[[5 5 4 4 5 5 3 6 5 4 5 6 4 4]
 [2 3 4 3 7 3 4 5 5 6 5 6 4 3]
 [1 3 5 3 8 3 6 4 5 7 5 5 4 3]
 [7 6 4 6 2 6 3 5 5 2 5 5 5 6]
 [2 4 4 3 7 4 4 6 5 5 5 6 4 3]
 [5 5 4 4 5 5 3 6 5 4 5 6 4 4]
 [4 5 4 4 5 4 3 6 5 4 5 6 4 4]
 [4 5 4 4 5 5 3 6 5 4 5 6 4 4]] yields 4

[[ 428 -523 -523  243 -304 -197]
 [ 179 -415 -543  302 -154 -108]
 [  93 -301 -413  245    2 -618]
 [-691  137 -194  610 -139  -56]
 [ 828 -337  202  737 -865  142]
 [-274 -662  183  986 -169   71]
 [ 395 -389  668  921  532 -246]
 [-583  -47  453 -555   78 -100]
 [ 736  461  431   69  635 -409]
 [-185  378  901  305 -264  428]
 [ 171 -130  710 -768 -149 -206]] yields 710

[[444  64  32 297 317 205 207 483 243 330 219 475 660 711]
 [377 549 190 103 319 194  85 248 217 244 389 301 334 229]
 [ 40 211 242 487 144 798 400  53 177 609 248  49 262  44]
 [495 188 577 198 238 136 215 238 407 173 550 239 357 180]
 [511 271 307 296 273 222  98 377 347 286 286 102 219 311]
 [277 882  60 175 276 115 427 126 248 169 104 113 333 241]
 [ 76 422 183 263 369 161 204 445 276 194 186 119 225 254]] yields 183

[[66 41 41 79 59 44 52  9 52 56 63 56 45 35]
 [63 38 57 30 60 66 53 64 61 21 54 51 80 52]
 [22 47 56 54 59 65 57 30 54 74 54 56 32 65]
 [53 52 47 64 49 56 45 70 45 60 60 54 30 60]
 [52 27 53 54 58 32 48 58 62 65 61 56 64 62]
 [35 60 56 56 47 63 48 66 56 51 62 56 71 51]
 [45 48 58 14 52 34 53 68 35 64 54 58 54 73]
 [54 38 49 67 41 62 59 60 46 52 47 56 65 62]
 [37 52 51 65 54 77 55 71 61 44 34 52 71 24]
 [61 63 48 64 46 52 49 64 60 34 56 57 53 53]
 [66 68 58 67 55 53 55 55 61 61 58 53 13 33]
 [73 63 52 71 58 17 56 51 53 36 61 43 43 59]] yields 52

[[5025 2876 6016 3006 6013 4235 4354 6965 6348 4527 5991 3387 1943 4049
  2742 3612]
 [5905 5783 5599 4044 4794 4986 4400 2768 4829 4651 6188 3580 1672 2273
  3912 6677]
 [5471 4270 3321 5474 4631 2720 4428 4601 3237 3715 4657 4661 5296 3940
  2680 6242]
 [5305 4503 3820 5237 3644 2732 5249 4425 3396 4604 4126 4160 4098 5587
  2786 5783]
 [3768 3514 6841 3931 4409 3859 3692 3980 4180 6792 3331 2821 5152 3277
  3276 3078]
 [7447 1317 5973 6023 4599 3019 2926 5855 3845 3914 5537 3109 6143 5825
  5049 5406]
 [4441 3739 4013 8078 4621 8166 4772 3600 5652 5836 5059 4322 4196 5250
  3768 6221]] yields 4013

[[88 46 60 47 69 91 75 39 55]
 [85 35 49 86 90 39 18 41 78]
 [35 19 20 27 72 40 45 71 74]
 [90 53 21 19 45 45 74 69 28]
 [76 59 57 26 46 79 62 34 52]
 [37 55 56 82 63 40 19 39 74]
 [33 31 67 83 83 33 43 31 90]
 [47 31 43 52 78 36 43 66 81]
 [20 60 21 34 66 57 50 80 67]
 [23 33 28 19 39 87 92 44 39]] yields 28

[[ 78 190 193 110 106  76 128   2  96  72  44  82]
 [ 78 190 193 111 104  76 128   3  98  72  43  82]
 [ 71 185 184 103 110  64 116  10  98  74  49  78]
 [ 78 190 193 110 105  76 129   2  97  72  44  82]
 [ 79 191 193 111 105  76 128   3  98  72  42  82]
 [ 68 190 188 107 108  73 129   5  97  69  43  85]
 [ 79 190 193 111 105  76 128   3  98  72  43  82]
 [ 74 186 182 102 111  63 116  11 100  74  49  78]] yields 182
---
[1 0 5 8] >> 0
[ 9 92 13 38 78] >> 13
[ 752  669 -633  799] >> 669
[-408 -876  409 -802 -731 -784  620] >> -731
[ 436  538   66 -873  264  336] >> -873
[8864 2735 8363 2450] >> 2735
[-10  44   0  11  -6  23 -30] >> -6
---
[ 6.73  2.56  4.58 -3.54 -7.23 -1.93]: -7.23
[-5.82 -1.51  6.72 -4.35 -0.87  0.75]: -0.87
[-3.86  6.57 -5.12  1.48  5.64 -6.66]: 5.64
[-0.68  4.36  2.98 -4.19  8.22  5.94]: 8.22
[-0.57 -2.83 -8.36  6.92  1.29  1.44]: 1.29
[ 6.64  7.83  7.66  7.42 -4.26 -5.00]: -4.26
---
[[-2.12 -5.22 -5.62 -3.08  1.55  5.67  6.84]
 [ 0.75 -1.30 -3.08 -3.55 -2.26  0.42  3.39]
 [-6.15 -8.36 -5.93 -0.26  5.63  8.35  6.46]]: 6.46

[ 3.96 -7.88 -7.17 -1.77]: -7.17

[-6.96  0.45  6.87 -5.73  2.55]: 0.45

[[ 5.09 -5.50 -1.67 -7.60 -3.02 -0.81 -0.78]
 [ 0.39  2.46  8.73 -5.93 -2.53 -0.50  3.85]]: 3.85

[[-6.07  1.08  0.37  0.81]
 [ 0.05 -6.23 -0.26 -4.05]
 [-4.03 -4.30  0.08 -2.54]]: 0.37

[[ 3.68 -2.09 -8.52 -1.69  0.64  2.65  5.60]
 [ 3.03 -3.92 -5.95 -2.10 -1.92  2.78  6.09]
 [-1.10 -6.29 -5.01  0.75  3.47  0.46  5.22]]: 5.22

[ 2.42 -0.39  4.49  1.20 -3.28 -6.62  2.51]: 2.42
